Below are the code and all the weights of a small trained network. Each question names an input and a target symbol and asks about switching units off, where a switched-off unit gives its printed mean instead of its output.

import numpy as np


def w(rows, s, z=0):
    codes = np.array(rows[::2]) - 128.0
    scale = np.full(codes.shape[1], s)
    scale[-1] = z or s
    return codes * scale


def f(y):
    return y / 2 * (1 + np.tanh(0.7978845608 * (y + 0.044715 * y**3)))


def softmax(a):
    e = np.exp(a - a.max(-1, keepdims=True))
    return e / e.sum(-1, keepdims=True)


def log_softmax(a):
    a = a - a.max(-1, keepdims=True)
    return a - np.log(np.exp(a).sum(-1, keepdims=True))


def net(x, mask):
    ids = ['ΓΘΨΩαλμξσφ'.index(c) for c in x.split()]
    T = len(ids)
    res = E[ids] + P[:T]
    u = 0
    for l in range(3):
        r = res
        for j in range(2):
            rows = slice(2 * j, 2 * j + 2)
            q, k, v = (r @ M[l][rows].T for M in (Q, K, V))
            z = softmax(np.where(np.tri(T) > 0, q @ k.T / 2**0.5, -1e9)) @ v
            o = O[l][rows]
            res = res + np.where(mask[u + j], z, o[:, -1]) @ o[:, :-1]
        u += 2
        y = f(res @ A[l][:, :-1].T + A[l][:, -1])
        res = res + np.where(mask[u : u + 4], y, B[l][:, -1]) @ B[l][:, :-1]
        u += 4
    return log_softmax(res[-1] @ U[:, :-1].T + U[:, -1])


Q, K, V, O, A, B = {}, {}, {}, {}, {}, {}
E = w([
[79,140,125],'Γ',
[117,178,44],'Θ',
[118,123,118],'Ψ',
[132,73,161],'Ω',
[199,251,183],'α',
[101,133,138],'λ',
[101,106,152],'μ',
[108,124,121],'ξ',
[107,133,123],'σ',
[137,88,134],'φ',
],0.011)
P = w([
[118,74,129],'0',
[71,143,110],'1',
[162,172,36],'2',
[148,139,175],'3',
[63,183,93],'4',
[217,160,153],'5',
[83,150,139],'6',
[149,162,145],'7',
[126,166,143],'8',
[137,155,184],'9',
[80,185,112],'10',
[247,148,213],'11',
[98,26,182],'12',
],0.014)
Q[0] = w([
[151,29,132],'0.h1',
[106,2,137],'0.h1',
[179,124,82],'0.h2',
[184,188,123],'0.h2',
],0.0081)
K[0] = w([
[127,245,131],'0.h1',
[157,253,173],'0.h1',
[50,134,148],'0.h2',
[57,183,154],'0.h2',
],0.0068)
V[0] = w([
[153,244,146],'0.h1',
[69,54,123],'0.h1',
[206,98,254],'0.h2',
[91,86,224],'0.h2',
],0.0072)
O[0] = w([
[165,207,64,112],'0.h1',
[44,51,165,155],'0.h1',
[113,254,180,3],'0.h2',
[53,234,96,68],'0.h2',
],0.0055,0.0033)
A[0] = w([
[148,138,130,2],'0.n1',
[89,171,86,156],'0.n2',
[59,48,144,171],'0.n3',
[161,254,136,244],'0.n4',
],0.0077,0.00051)
B[0] = w([
[162,147,136,112],'0.n1',
[121,203,198,177],'0.n2',
[11,64,104,248],'0.n3',
[87,252,2,214],'0.n4',
],0.0046,0.0015)
Q[1] = w([
[174,246,173],'1.h1',
[102,232,76],'1.h1',
[133,230,106],'1.h2',
[253,180,176],'1.h2',
],0.0065)
K[1] = w([
[255,215,162],'1.h1',
[93,189,132],'1.h1',
[33,56,115],'1.h2',
[15,205,68],'1.h2',
],0.0073)
V[1] = w([
[119,242,103],'1.h1',
[183,4,145],'1.h1',
[126,136,254],'1.h2',
[187,41,208],'1.h2',
],0.0081)
O[1] = w([
[146,62,190,5],'1.h1',
[159,254,84,193],'1.h1',
[131,210,202,14],'1.h2',
[212,250,112,110],'1.h2',
],0.0081,0.0023)
A[1] = w([
[116,167,147,123],'1.n1',
[163,246,101,132],'1.n2',
[150,93,112,145],'1.n3',
[163,151,186,255],'1.n4',
],0.013,0.0049)
B[1] = w([
[98,157,183,136],'1.n1',
[255,174,217,254],'1.n2',
[78,156,115,171],'1.n3',
[62,189,95,209],'1.n4',
],0.0087,0.0037)
Q[2] = w([
[254,118,104],'2.h1',
[178,105,98],'2.h1',
[142,93,83],'2.h2',
[111,94,124],'2.h2',
],0.0098)
K[2] = w([
[82,2,80],'2.h1',
[100,67,142],'2.h1',
[134,49,109],'2.h2',
[173,117,118],'2.h2',
],0.0097)
V[2] = w([
[182,225,118],'2.h1',
[180,193,170],'2.h1',
[210,218,93],'2.h2',
[255,95,68],'2.h2',
],0.0065)
O[2] = w([
[220,50,67,242],'2.h1',
[250,103,87,177],'2.h1',
[113,35,7,254],'2.h2',
[78,2,217,151],'2.h2',
],0.0066,0.0045)
A[2] = w([
[2,35,43,222],'2.n1',
[24,199,195,59],'2.n2',
[251,186,188,5],'2.n3',
[202,217,126,114],'2.n4',
],0.0069,0.0027)
B[2] = w([
[120,65,190,253],'2.n1',
[68,131,50,138],'2.n2',
[66,125,254,157],'2.n3',
[132,165,188,172],'2.n4',
],0.0085,0.0059)
U = w([
[161,179,254,203],'Γ',
[185,174,64,97],'Θ',
[161,150,83,61],'Ψ',
[101,12,132,154],'Ω',
[112,109,181,3],'α',
[175,146,214,120],'λ',
[128,172,95,130],'μ',
[118,172,95,143],'ξ',
[154,225,118,193],'σ',
[57,162,52,145],'φ',
],0.0079,0.0054)

Each question gives the input, a string of symbols that net reads in full, and the target symbol t.
The units are the heads (2 rows each of Q, K, V and O) and the neurons (one row each of A and B). Each row of codes is followed by its name. A weight is (code - 128) times the scale printed after its matrix; where a second scale follows, it is the last column's (O, A, B and U).
mask holds one flag per unit, layer by layer, with each layer's heads first. A switched-off unit (its flag False) gives its mean, the last column of its rows in O or B, instead of its output. The means were averaged over made-up inputs and are rounded, as every weight is.
A unit's drop is (log p(t) with every unit on - log p(t) with that unit switched off) / (log p(t) with every unit on - log p(t) with every unit switched off).
The circuit of an input: a set's keep is (log p(t) with only the set's units on - log p(t) with every unit switched off) / (log p(t) with every unit on - log p(t) with every unit switched off). Starting from the 12 units with the biggest drops (on a tie, the unit counted first), units are removed one at a time, each time the one whose removal leaves the highest keep (on an exact tie, the one counted first), for as long as the keep stays at least 0.8.
circuit, biggest first: the units of the circuit, biggest drop first
unit that matters most: the unit with the biggest drop
top k neurons: the k neurons with the biggest drops, biggest first
top k neurons in layer l: the k neurons of layer l with the biggest drops, biggest first
which heads matter: for each layer, one digit per head in row order, 1 if its drop is at least 0.15 and else 0, layers parted by /
input Θ σ μ Γ Ω φ, target Γ: which heads matter -> 01 / 10 / 00
input α Ω φ Γ Γ φ Ψ Θ φ φ Θ, target φ: unit that matters most -> 1.h1
input Γ Ω Ω Ω, target Γ: top 4 neurons -> 1.n2, 0.n4, 2.n3, 2.n4
input Γ μ Θ Θ Γ, target Ω: top 2 neurons -> 2.n1, 1.n2
input Ω Θ Θ Ω Ω Ω Ω Θ λ Ω μ, target Γ: which heads matter -> 01 / 01 / 00
input Θ Γ Γ μ Ψ Γ φ α Θ Ψ Ψ Γ, target Ω: which heads matter -> 11 / 11 / 00
input Θ Θ μ, target Ω: which heads matter -> 00 / 01 / 01
input Γ μ Θ, target σ: top 4 neurons -> 1.n2, 0.n4, 0.n3, 2.n1
input μ Ω Ω Ψ, target Γ: circuit, biggest first -> 1.h2, 1.n2, 2.n3, 1.h1
input Θ Θ Ω σ μ Ω Γ, target Γ: which heads matter -> 01 / 11 / 00
input Θ ξ Θ Θ Θ Θ α, target Ω: circuit, biggest first -> 1.h1, 1.h2
input φ Ω Ω μ ξ Ω σ, target Γ: circuit, biggest first -> 1.h2, 0.h1, 1.n2
input μ Ω σ, target Γ: which heads matter -> 10 / 00 / 00
input α Θ Ψ Ω Θ Ψ Θ, target φ: top 4 neurons -> 2.n2, 0.n4, 1.n2, 1.n3
input Θ α Θ Θ φ α λ Ω φ Θ ξ, target Ω: unit that matters most -> 0.h1
input Θ μ Ω Θ, target Γ: which heads matter -> 11 / 10 / 00
input Θ Ψ α, target Ω: circuit, biggest first -> 1.h1, 0.n4
input ξ Θ Ω φ, target Γ: which heads matter -> 11 / 11 / 00
input Ω Θ Θ, target Ω: circuit, biggest first -> 1.h2, 2.n1, 0.h2
input Θ α Θ Θ Ψ Θ Γ Θ φ μ λ, target Ω: circuit, biggest first -> 1.h1
input α Θ Θ μ, target φ: which heads matter -> 11 / 11 / 11
input Ω α Θ Θ Θ, target Θ: which heads matter -> 10 / 01 / 11
input Ψ Ψ Θ Θ μ Ψ Γ μ φ φ λ, target Γ: top 2 neurons -> 0.n4, 1.n2
input μ Ω Θ Ω λ, target Γ: which heads matter -> 10 / 01 / 00
input Θ μ Θ μ, target Ω: which heads matter -> 01 / 11 / 01
input Ω Ω Γ, target Γ: circuit, biggest first -> 1.n2, 2.n3, 1.h2
input Ω φ Ω Θ, target Γ: top 2 neurons in layer 1 -> 1.n2, 1.n1
